(90) [ -65  132  268 -154  171   13   -9   -8 -223   76   93   -7  114  173
 -133 -131 -143  146  161  296   41  189  -33  377  171]
(87) [-210  297  244   82  224  -18  -82 -695 -125   -1  -96   -4  161  -72
  -87  -10 -346   61  218  126  132  112  -22   48 -317]
(95) [ 141 -497 -169 -197 -159  123  238  431  104  -92   99 -269  154  -89
  245 -231  375  -63 -123 -250    7  -68  -95 -319  161]
(90) [ 124 -196 -146 -201  -59  219   10  366    2 -355  138 -113   51  -92
  -16 -128   68   88  -75 -118  207  -77  -51 -101  206]
(97) [ -70 -351  -62  -76  -76 -103   38  362  326 -189  195  -65   88 -221
  194  -83  386  -58 -275 -381  -51   47  -89 -153  187]
(87) [  18  495   70  424  -34   50 -143 -294  115  -90  -33  203 -219   27
 -409  299 -377  -71   68  -19  119   -3   31 -102 -345]
(87) [-113  -47  145  -37   52 -319  248  -30  304  403    6  112 -142  -64
  171   90  169  -55 -104  197 -347   14   45  241  -26]
(95) [  95 -391  -52    5 -146 -179  411  397  339  227  -36  -23  -90   33
  209  -22  394 -111 -165  -54 -293 -106  -34 -122  158]
(87) [ 142   57   62  -74    5   38   78  249 -150   91  -28   54  -51  211
 -158   -5  -86   43   59  250  -93 -159   41  180  170]
(97) [-104   15  126  -39    3  -55  183  -96  220  -17  -11    5  -31  -75
  115  -42   59   20  -37   20  -42   59   16  133   46]
(97) [  80   14 -188  -15  -16   66 -166  169  -43 -161  -45   22  -48  -82
  -31   50  -31   44  -63 -148  105   -5    5 -161  -32]
(97) [ -99   40  253 -128  127  -12  164 -237   -9  173   21  -52   66   59
   46  -84   -3   15   67  226 -139   50   14  269   23]
(95) [  35  -16   14  -83  -13    5   28   51 -158  182 -120   41  -64  224
   64   23   81    1    5  197 -263 -109  104  267  192]
(87) [ 217   93   10 -129  104  124   15  208 -109  -99   22  -17  -52   86
 -173 -115  -95    6   -9   10  196  -72   16  -41  117]
(95) [ -49  -59  -69   63 -307  161 -105  256   60 -246  293  -18   23  -25
  -62   66   63   -7  -38  -59   12  -66   -9  118  155]
(87) [ -59  100   40  145    8  -33 -158  -73 -170  -85  -57   36  139   56
 -126    8 -177   52  129  -25   96   28  -50  -66  -50]
(91) [ -93  -76  185  -47  115 -141  277 -160  134  146  -65  -27   52   -8
  105 -101   33   43   61  136  -50   92  -50   80    4]
(95) [ -87   25   94   40   66  -45 -181 -157 -326   46   47  -69  276   84
  -52 -127 -136   25  198   29  141  102  -76  -18  -35]
(87) [  11  -66   15  -23  110   53  -84   -3   -7 -226  168  -72  129 -100
 -112 -111  -37    7   -9 -166  278   65 -111 -183   -2]
(97) [  11 -323   25 -472  268  102 -102  216 -123 -273  367 -251  359 -290
   28 -331   92   87  -87 -141  284   16 -160 -126  125]
(90) [ -67  108   41  111   48  -64  -87 -240  108   27   52   26   -7 -130
  -30   80  -35 -109  -54 -125    1    2    4 -113 -219]
(97) [ -47  -78   -8  118  -39 -208   43  102   71   95  -85   80   -9   50
   73   13   85    0   -7  -41  -60   62  -27  -20   74]
(91) [-117 -160   47  -21   32 -134  -37 -112    0   91   20   39   62   34
  124   28  182  -81  -95    6 -261 -156   39  150  136]
(91) [ -31 -221  -21 -213  119   30   40   12  132  -90   73 -144  121 -244
  159 -101  186  -15 -155 -197  -29   14  -57 -170  -53]
(95) [  -7  118  110  -62  168  156 -155 -290 -307    9  175  -30   63  138
 -225  -27 -214   47  172  263  158   45  -21  210   -5]
(97) [  54 -152  -90 -374  262   34 -201  287 -108 -238  175 -145  233 -335
    0 -205  -18  134  -94 -202  296   95 -127 -251  -38]
(90) [-161  318   17  254  -67   -7 -153 -536 -244   54 -280   67   90   18
  -45  151 -404   79  300  180    9  -42   50   -7 -363]
(91) [  10  177   31  -35   64   64  -62 -173 -123  128    0   18  -63   29
  -79   68 -157   25   85  196  -11   26   48  126 -139]
(90) [  46  135   -8  327 -279   96  101    0  109 -232  -36  135 -172  215
 -179  106 -109  -40   69   27  101 -177   54   78  179]
(87) [ -55  356  110  237  -23  122 -120 -444 -291   45 -161  120  -58  294
 -240  162 -359   54  271  324  -23  -48   82  261  -85]
(97) [ -59 -229  133 -351  150   12   43 -144 -146   93  265 -175  245  -87
  136 -218  114  -61  -12  150  -50 -197   -3  177  112]
(91) [ 216 -190  -22 -342  285   34  150  236   -7  -54  109 -116   26 -106
  -40 -241   32   50  -67    6  274  -13  -85 -170   90]
(95) [ -15  -83  -44    9 -123   62  211   60  333 -153  -92  -26  -79 -161
  123   56  124   -4 -133 -143 -124  -80   13 -116  -42]
(90) [ -54  231   73  130   89  -71  -64 -288  -55  188 -117   70  -41   13
  -83  119 -190    3  104  108  -44   98   15   -2 -274]
(87) [ 152  -14  -64  -95  227    2   37  110   -6 -224  -99  -84  130 -234
 -116 -166 -212  107   42 -182  415   29 -141 -500 -208]
(90) [ -36  116  -12  141  -66  -89  -26  -96  -92  179 -211   93  -55  128
   29  112  -71   10   88  111 -162   -8   63   72  -66]
(91) [ -95  -14   78  -48   15  -72   82 -226   88  138  -16   75  -91   21
  112   89   93  -67  -76  168 -284 -200  113  282   70]
(97) [-130  -53  -56  169   49 -276    7 -231   -7  368 -260   56   -6   10
  191  102   40   25   92   39 -162  247  -38 -107 -246]
(97) [  51 -183  -62  -25  -66  139    1  190  -28 -134  121  -75   51   54
  -55  -28   96   22  -16  -42   25   -1  -68  -42  130]
(90) [ 113  -74  -16  -19  -95  107  202  447  254 -219   99   26 -153   25
 -123   -5   70  100  -80  -14   94   84  -63   31  224]
(95) [  78  -31   17   25  -55 -120  293  137  220  124 -159  110 -221  113
   83   29  120  -31  -78   97 -157 -112   78  116  174]
(87) [ 284 -313  -85 -201  111   34  266  530    5  -99   40  -52  -40  112
 -100 -206   91  102  -22   66  231  -46 -115 -134  327]
(95) [  66   25   -9 -129  101  152  -47   20  -29 -176  140  -30   17 -118
 -179   12 -149   62   -4   72  129 -115  -33  -32  -65]
(95) [ -55  164  108  -14  117   36  -68 -301   -2  139   88   22  -64  -25
  -80  104  -77  -53   -4  127  -98   25   44  144 -175]
(87) [  32  276   58   -4  272   -1 -127 -345 -180   77   66   36  -32  -54
 -242    1 -387   81  198  217  371  166  -47  -27 -291]
(90) [-171  -78   80   56   10  -97  -21 -277   30   67   89    2   68   -1
   98    3   86  -53   10   24  -68   33   -8  131   24]
(97) [ -25  -94   14   55 -111   92  117 -212   -6  -10   95  -62   22   67
   23  -25   13  -60   84  113   32 -124    5   64   38]
(97) [  30   97  -27  254 -138  116  -30    3   13 -121  -61   19  -43  122
 -148   86  -72   -7   66 -103   63   92  -36 -128  -53]
(90) [ -68   -6  126   67  -85 -127  152  -91  102  141  -33    3   29   49
  127  -45  100 -114   -9   -3 -147  -84   47   77   50]
(87) [ 269 -232  -23 -246  174   74  161  502   29 -187  200  -98   10   15
 -148 -268   84   54  -77  -74  362   43 -134 -171  286]
(91) [ 128 -109   -3   27 -152  132  272  319  297 -362  140  -53  -60  -33
  -80 -138   66   -2  -66 -167  290  -44  -71 -141  225]
(91) [ -22  210  237   -4  241 -176  -11 -103  -12  114   -5   34   94  -46
 -126  -87 -165  -16   41   -7   94  101  -42  -48 -139]
(91) [-168   96  201    5  237 -292  -34 -355   13  287 -110   21  171 -168
   80   14  -69  -67    6   -7 -196   -3  -12  -82 -324]
(87) [-218   30  262 -113   76 -209  173 -270  271  262   10    6  -11 -101
  294  -36  235 -120 -152    9 -343   50   97  297   15]
(91) [  76  -17  -15  112  -29  -57   63   32  -65   26  -56    4   30   95
  -54  -63  -67  -23   98   -1  142  -33  -37 -141   10]
(90) [ -84   41   75 -110  -65   71    2  -28   66  -77  160  -22   30 -111
   23   11   -9    1  -37   77  -72 -113   46  198   28]
(90) [ 261 -186   32 -289  301  218  157  340   88 -412  295 -225  130 -186
 -250 -358  -52   95  -42 -210  639  165 -241 -409   74]
(95) [ -77   -7   29 -190  138  -53  -74 -134  -91  214    3   32  -39   -5
  106   59   61   26  -46  200 -240   -8   77  282   12]
(91) [-179 -348  123 -245   55   11   -5    1  -15   66  187 -184  242   -5
  272 -158  411  -49 -138  -99 -295  113  -41  198  234]
(97) [  99  -60 -149  -11 -214  241  -39  450  216 -448  155  -67  -18 -179
  -82   15   82   11 -175 -336  125  -50  -42 -227   68]
(90) [ -37 -126   33   38  -35 -130  162  159  186   47  -58   -5   13  -20
  109  -43  148   14  -46  -94  -69  127  -59  -69   53]
(90) [ 123  290 -175   68 -198  260 -114 -221  -71   48  -41   80 -291   27
  -94  290 -171 -120  -14  180 -157 -363  229  116 -212]
(91) [-116  195   44   21   37  -37   81 -330   65  213 -181   52 -102  -99
   63  161 -173   94  106  249 -156   94   50  117 -321]
(91) [ -41  225  -45  124    6  -15 -136  -93    4  -37 -104  148 -133  -27
 -121  194 -200   88   39   77    3   43   36   55 -143]
(95) [  59  -34 -190  -41  -51  112 -107  241  191 -254   77   -6  -67 -278
  -48  120   20   26 -177 -232   44  -45  -28 -247 -144]
(91) [  80    7  -76 -189  118  -72  162   72  129  117 -182   14 -131 -169
  134    0   -9   73  -65   69  -37   -9   43  -71 -128]
(87) [-261    1  318  -50  242 -276   32 -311   38  147   88   -6  234  -98
   70 -128  -21   27   64   72  -19  175  -86  155  -43]
(95) [  71  -27  -36   62  -93  209  -78  178 -145 -337  162  -26   99   78
 -279  -25 -184  103  127   45  262  -86  -95  -44  124]
(97) [ -71  -27  187   65   98  -38  -75 -204 -243   43  105 -123  331   79
  -93 -176  -96  -49  177  -28  137   61 -119 -112  -60]
(95) [ 247  -54  -24  -19   -2  -34  126  335 -193  183  -39  107 -173  404
 -142  -45   25  -11   55  275  -13 -152   54  203  375]
[  28 -139 -129  -93  -58   80   50  171  -25  -57  -21   -1  -54   16
   35   33   24  137   25  142  -18   -2  -13   86  108] -> (90)
[-285   -8  107   98  161 -237 -107 -433 -112   65  -96  -17  290 -144
   95  -53 -171  125  210   23  116  236 -130  -90 -251] -> (87)
[-157 -273  151 -196   76 -147   91  -39  -56  229  195  -42  100  129
  207 -146  272    4   -5  217 -172   95  -12  425  341] -> (87)
[  85  -33 -209   22 -174   60   25  264  206 -138   16   28 -153 -165
   23  110   39    8 -115 -120   33  -71   18 -157  -62] -> (97)
[ -37 -310  -44 -336   70   25   75  116    8  172  172  -95  -14  -38
  221  -51  292   46 -109  172 -211   65    4  267  178] -> (90)
[ 152  293  -27  357 -229  -96  161  355  100   53 -486  209 -245  284
 -105  143 -116   42   59  -55 -120   43   73 -104   38] -> (87)
[ 118   40  -34  -62   43   74  -20  143   63 -143   50  -30    3 -138
 -104  -16  -52  -37  -91 -143   96 -122  -11 -210  -89] -> (87)
[  29 -173  -54 -328  150  175 -175   25 -269  -78  300 -174  186 -102
  -22 -151   -4   62   27   85  179    6  -64   44   42] -> (95)
[  74  155  144   21  -58  325   -3 -125 -224 -326  229 -109  145  139
 -314 -159 -303   26  228  132  395 -121  -42   69  102] -> (95)
[  32 -178 -109   45  -94 -266  177  270   86  209 -297  105 -100  117
  244    9  214    5  -63   -6 -233  -54   51   -3  189] -> (87)
[-128   16  -49  163  -39 -103 -197 -115  -22 -133  -59   45  123  -97
   24   51  -48   -5    6 -197   41  -10  -28 -152  -92] -> (90)
[ -95  191   96   36  -86   23   17 -291  -19  247  -58   83 -139  115
   47  182  -25  -65   23  273 -359 -132  165  374  -54] -> (87)
[ 341 -276 -303  -18 -144  262    7  763  128 -471  206 -112  -56  -43
 -193 -110  155    8 -169 -413  401   23 -152 -488  214] -> (87)
[ -62  -96   55   50 -118    0  136   18   98  -77  108  -18   30   34
   24  -54   46   13   46   51   58    1  -37   98  142] -> (95)
[-196  146   24  270 -225  -35 -104 -106  185  -59    9  104  -60  -37
   12  212   11  -28  -30 -100 -166   86   33  101  -87] -> (95)
[  42   79 -115   95 -170  118 -103  261  132 -176  -36  -15  -31 -122
  -37  112   30  -16 -116 -288  -57   42   -4 -232 -134] -> (97)
[ 163  198   -4  142  -62   63   27  333  120 -218 -125   31  -39  -30
 -211    9 -143   12  -33 -249  148   14  -40 -324  -91] -> (87)
[ 444  221  114  125  156  112  341  239   20 -175 -135  -42  -70  175
 -437 -258 -336  -25  153  -95  606  -17 -117 -513  -41] -> (90)
[   0   97  107  237 -107  111   26 -190 -231   32 -137   75  -47  470
 -150   50  -72   -8  186  216 -102  -47   54  273  238] -> (97)
[ -83 -110  150    3   10  -76  151 -111   89   39   55   -6   49   74
   66  -69  123  -58  -18   49  -99  -65   -2  150  166] -> (91)
[ -47  249  186  121   80 -274  167 -293   85  298 -316   68  -18   12
  136  -47  -80 -107   49  -20  -95    6   85  -62 -196] -> (91)
[  -6   75   85  -44  202  -87  -96  -84  -57   40   18  -11  105  -97
  -76  -49  -95  -12   -1  -64   78   47  -47 -128 -150] -> (91)
[-100   49   53   71 -113  -17   -8  -28  138   80   98   19  -71    7
   69   71  125  -63  -63  -37 -137  133   33  155   11] -> (87)
[ -83  103  140   30  106 -222   83 -153   35  191 -158  108  -10   14
   39   30  -73   14   36  139 -143  -43   38  116  -49] -> (95)

(21) [-156 -131  -17  142  -53 -157  282  -74  274  133 -226  318 -132  146
  101   24   67  -48  -49   43  160  115   31  275  -93]
(16) [-135   13  -16  170 -110   87   13   67   11 -266  -23  132 -136  160
   49  -19 -149  -49 -176  268  -88   88    0  203  267]
(21) [ 107   76   13 -416  186  185 -278  265 -316  111  126 -374   84 -127
 -236  145  140   37  188 -196 -109 -291  -73 -435  129]
(13) [ -16  155   68   99  -64 -149   58  -34   71   51   48  127  -83   27
   -8   -4  -42  -62 -102  145 -104  -21   96  113  -76]
(19) [ -34    9 -168   78  108  -64  113  176  126   40  -62  130  192  -94
  108    7   18  117   17  -29  210   18  137   11 -298]
(19) [  14  -10  -84  -79 -209  -53  223 -199  169  154   74  -38  -74   59
   32  191  -27  -68 -225  191 -300    0  -84  -12 -105]
(13) [ -55  172    9  229  -11   34 -113   81  121 -155   68   84  -47  -33
  109  -82 -251   55 -182  101  107   -9   73   73 -116]
(19) [ -77  -87    1  -93  -10   82  113  115  -20 -154 -247  165  168  177
  -67  -18  109    9  109  -31   66  -15   81  223   68]
(19) [-190   32  -96  241 -213 -103  350   25  324 -237 -218  412   27  280
  170  -64 -160    8 -208  279  -11  246  126  505  -77]
(13) [ 191  244   -7 -122   28  -53 -192  136 -167    0  206 -181   95 -137
 -150  -35    2   66    2   17 -251   -1   41 -199  -94]
(13) [   9  212  143  201   76  134 -477  117 -341 -190  227  -52 -195 -173
  -40  -47  -79 -168   36   62  151 -302   78  -96  194]
(21) [  85  -83  -40 -324   94   92  -87  -10 -151  137  104 -228   88  -98
   37  145  -27   46  141 -232  -86  222  158 -312  114]
(21) [-105  158 -106   17  -66   26  -88  199   26  -79  123  -26 -226   80
   77  146 -214  -34 -151  159 -121   93  -20  -47  198]
(21) [-188  105  -85   73  -22  102   54  237   78 -242  -29  120   36  160
   88   80 -214   23 -126  182    7  -69   80  139  143]
(16) [ -53  -81  -82  -82  -78  -56  182 -106   83  142   70 -111 -161   20
  162   63  -62  -41  -37   49 -148  264  -76  -90  125]
(21) [-143  223  -24  181 -253  -57  108   15  -22 -289  -11   27 -180  229
  103   26 -257 -106 -114  327 -202  154 -101  302  305]
(13) [ -18 -101  -30   82   -2 -105  304 -181   59   34  -79   70  225  -30
  132  -51   37   19   74   24   59   60   93  124 -132]
(13) [  -7 -292  242 -283  236  171   77   14   92  238 -272  159  211  -75
 -154 -254  426   30  207 -350  332 -346  146  -26 -329]
(13) [  68  115  -20  -36  -57   26 -350  -54   -8   94  315 -241 -373  -36
   11  223 -262  -41 -183  -29 -181   95 -143 -317  207]
(13) [ 127  -29  202 -110  282   43 -177  116 -204    0  -94    1  315 -133
 -245 -249  278   95  305 -296  221 -299  105  -69 -132]
(21) [ 110 -201  -37  -78  -64 -230  267 -240   -6  170 -170  108  164   96
 -138   85  322  -46  173  -74  -92   38  -59  145  -70]
(16) [  92    0  -68 -180  -54  122  -83  -30 -249  -78   -5 -240  126    4
  -78  201  -21   19   87  -46 -148   60  -38 -103  161]
(13) [ 166 -114   10 -338  -82 -153   58  -89  -75  178   34  -35  -35  161
 -290  104  282  -65   67  -34 -458  115  -95  -77  192]
(19) [  65  -34   71 -106  114  -88    1   44 -157  177  -27    0   29  -95
 -149  -54  307  -64  197  -79   23 -150   18  -71  -42]
(19) [  90   -3  -61  106  -12 -183   12 -139  -76  221  160  -30 -125 -134
  -45  157  121  -96  -57  139 -133  -52  -44 -121  -33]
(21) [ 111   50  -18 -138   69  173 -444   30 -130  -15  277 -347 -139  -96
  -27  150 -223   53  -27 -203  -51    3 -131 -410  212]
(16) [ 117 -117  -43   55   39 -246   30 -288  177  456   72   18 -129 -163
   47  184   88  -11  -26 -177  102   78   -9 -174 -307]
(13) [   1   -5 -102  281 -115 -288  222 -123   34  -86 -134  281   52  126
   51   58  -39   17  -41  191  -87  423  155  351   39]
(19) [   7  283  -68  164  -54 -186   92  129  135   51   58  107   -7 -116
   82  -96  -47   22 -124  183   -9   23   95   87 -386]
(21) [ -78   62   92 -133   36  -71  234   79 -133   55  -48   64   99   75
  -93   27  128  -72   72  178 -224  -85  185   86  156]
(13) [ -51    4    1  215  -63 -118   85 -127   20   10  -73  202  -51   14
   89   74  -24  -85  -22   90  107   83  145  206  -44]
(16) [ -9 -33  40 -83  38  55 -84  44 -29  88  22  79 -73 -70  20 -11  95 -92
  51 -81 102 -37 156 -58 -60]
(16) [ 136   36   47 -243    8  -57    7  -92  127  241  109 -110   70  -34
 -114   65   22   71  -75 -117 -215  -54    8 -201 -210]
(16) [ 177    5   -9   96  -69 -152  -44 -212  -18   17    5  -64   78  -31
  -94  -18   72   22   64  -90   -8  -24 -190   34 -147]
(13) [  34  264  113 -184  100  302 -428  340 -320 -322   43 -207  108  -22
 -121  -48 -211  104   79 -108  -19   -8  163 -121  214]
(16) [ -25   71   66 -237   30   25   59   53   16   50  113 -149   41    8
   48  -95  -34  -18   97  -88 -103  -72   -1 -140   49]
(21) [ 168   -3   23 -134  243  -87 -283  120 -138  232  137 -129  -19 -246
  -86  -93  182   51  240 -335  152   32   34 -339 -110]
(21) [ -91  215  -41  156 -111 -119  101  114  163 -165  -97   96  -43  166
   74  -46 -237   90 -115  137  -47  225  -30  251   -9]
(21) [ -73   -4   55  209   16    2  134  -30  184    9  -59  287   89 -107
  118 -182   59  -41  -97   97  247 -205  208  179 -393]
(16) [   5  -44   39   25   80  -66  -57    8  -61  -29  136   45  -38   55
  -69    3  -14  -14  -17   59 -156   26   52  -58  278]
(19) [  69  -88  117  -33   60   28 -140 -125 -232   54  -88  -81  -13  -56
 -101   29  141  -59  213 -184  135  -42  -22  -26  108]
(13) [ -71  -16   65   69  112   62  -85  130   19    2  -74  141  -37  -40
  -14  -73   63   -8   17  -44  230 -144   90   36  -69]
(21) [ -74 -233    1  206 -103  240 -102 -206   43 -162   46  -25 -239    6
  128  -40 -107  -87 -190  109  101  -25 -203   10  198]
(19) [ 130   25   24  -53  -30   58 -133 -224  -56  160  331 -344 -125 -171
  -26  125 -107  -22 -187   81 -274 -142 -174 -364   38]
(16) [-103   51  -31  174 -116  -42  176  -47   70 -184 -102   63   14  115
  147  -61 -169   16  -41  138   12  182  -22  248   69]
(19) [  57  235  102   90  -28  -88 -266  104 -169  -16  101   33 -222  -49
 -136  -43   69 -143   34   59  -16 -146  -16   21   28]
(21) [-109  -69  -35 -120 -143  -41  158  -47    8    3  -79   20 -153  281
  -44  228    7 -122    2   93 -210   37 -136  116  357]
(19) [ 121  -42  -18 -198   92    9  -93    3  -54  160   35 -101  102 -132
  -24   30   86   55  128 -240   46   78   99 -204 -149]
(16) [  78  -79  -79 -274  -29  -44   54   32   -2  -15   57 -102  102  195
 -168  103   58   53   34  -42 -349   53 -144  -98  240]
(16) [  67  233  -34  149  -43 -173  -47  -23    9  166  176  -51 -138 -181
   33   59  -38  -52 -109  137  -52  -66  -11  -87 -242]
(19) [  -6 -123  -26  199  -15 -299  299 -134  216  174 -122  416   55   49
  -25  -15  224  -44  -61  122   27   23  156  264 -256]
(19) [  66  -36  -66  -46   40  -45   58   17   25   55  -39   15  155  -44
  -30    8   75   82   30  -56    2   52   48  -25 -156]
(13) [  81 -215   72 -196    1  104  140 -218  -81  108  -17 -135  130 -114
   20 -135  181  -23  106  -87  -64   57   26 -103  -54]
(21) [  91   22  -66   48  -30 -164  -82  -55   60  129   64   35  -97  -23
  -37   85   58  -34   12  -81   24    6  -85  -43 -119]
(16) [ -41   78  144  -94  105  224 -324  247 -188  -80   98  -40 -163  -39
 -157  -59   72 -100    5   13   31 -349    5 -141  186]
(21) [-169 -174  -18  201   21  184  127    9  -52 -169 -140  155   57  -30
  127  -77   81  -87    5  158  268 -195   53  177   39]
(19) [ -50  110  -43   11 -125 -118  123  -26  -60   78   72 -114 -224   45
   29  118  -36 -103  -60  226 -249   99 -135    0  191]
(13) [  17  118 -141  -21 -149 -223   87  -29  130   40  158 -117 -188  193
   -3  201 -222   48 -181  161 -431  311 -207  -49  251]
(16) [  50  -88  -64  128 -137 -151   62 -218  141   14  -22   93  -74  116
    2   79  -16  -23  -71    8  -50  120 -142  126   -7]
(13) [-189   20  -17 -268   30  187  251  287  108   18 -243   16  138   85
   33  -19   77   46   45   -3   92 -174   49   66 -140]
(19) [ -76  -59  -23  167 -138   61  166 -318  122   95  101  -53 -110 -109
  251  108 -154 -112 -205  180   29  -77  -15  -14 -120]
(16) [ 133  -87   96 -144  123   96 -134  -27   -4  211  150 -134  -15 -257
  -77 -207  219   -1   12 -134   37 -220  -51 -303 -255]
(16) [ -98  117   71  176   54  -26  -49  217   77 -152  -74  340    9   84
  -57 -108  -10   -6  -84  121  112 -125  212  234  -56]
(19) [  12   40  -75 -353 -126  -53  184   57   90   74   28 -148  -34  196
  -41   97  -68   61  -65   43 -460  330  -66  -75  176]
[ 143  271  106   99  165    0 -444  104 -217   44  417 -179  -95 -261
 -166   32  -78  -23 -111   81 -112 -389   29 -357   13] -> (21)
[ -40   -6   16   90  125   46    9  101  -41   -2   22   94   96 -162
   64 -132   91  -20   43   34  191 -169  163  -17 -154] -> (13)
[  18   55  -24 -295  -31   15   52   86  -41  119   -7 -205  -27   42
  -65   80   54    8   76  -65 -177   27 -119 -136   53] -> (19)
[ -67   37  152  239  -24   13 -190  -23  -81 -181   -4  156 -233  113
  -72  -39  -95  -89  -93  134   10   -2   18  179  303] -> (16)
[ 190  134  -53  -77   35 -288  -93   78  224  219  237  149  -23  -32
 -125   -6   10   98 -169  -33 -282  197  168 -153 -264] -> (19)
[-176 -139  177  278  -77  133   31 -159   -7 -337 -273  163  -83  216
   73 -181 -115  -51   30   38  246   48  -87  406  308] -> (13)
[  41  -62  -90  -11  -57 -118  245 -240  163  172 -119  -30  184  -27
  135  138  -58   92   28 -130   80  171   31   42 -290] -> (13)
[-216   47   44  194   16  270   16  265   -3 -427 -254  171  156   88
   61 -249  -24    3   45   94  385 -360  -30  329  -36] -> (13)
[ -48   99  -38  218  -91  237 -325   38 -372 -462  -71 -148  -13   39
   48  111 -191  -91  158   -7  266 -122 -151  143  336] -> (13)
[-183  123   58  369  -96   45   95  -50   79 -170 -117  133  -82    8
  165  -67 -154  -80 -116  221  260 -217  -39  298 -103] -> (19)
[  77 -181  -11  -55   92  106  -53 -125 -132   34  -41  -80  175 -149
   52    9   78   30  164 -210  192   50  101 -108  -63] -> (13)
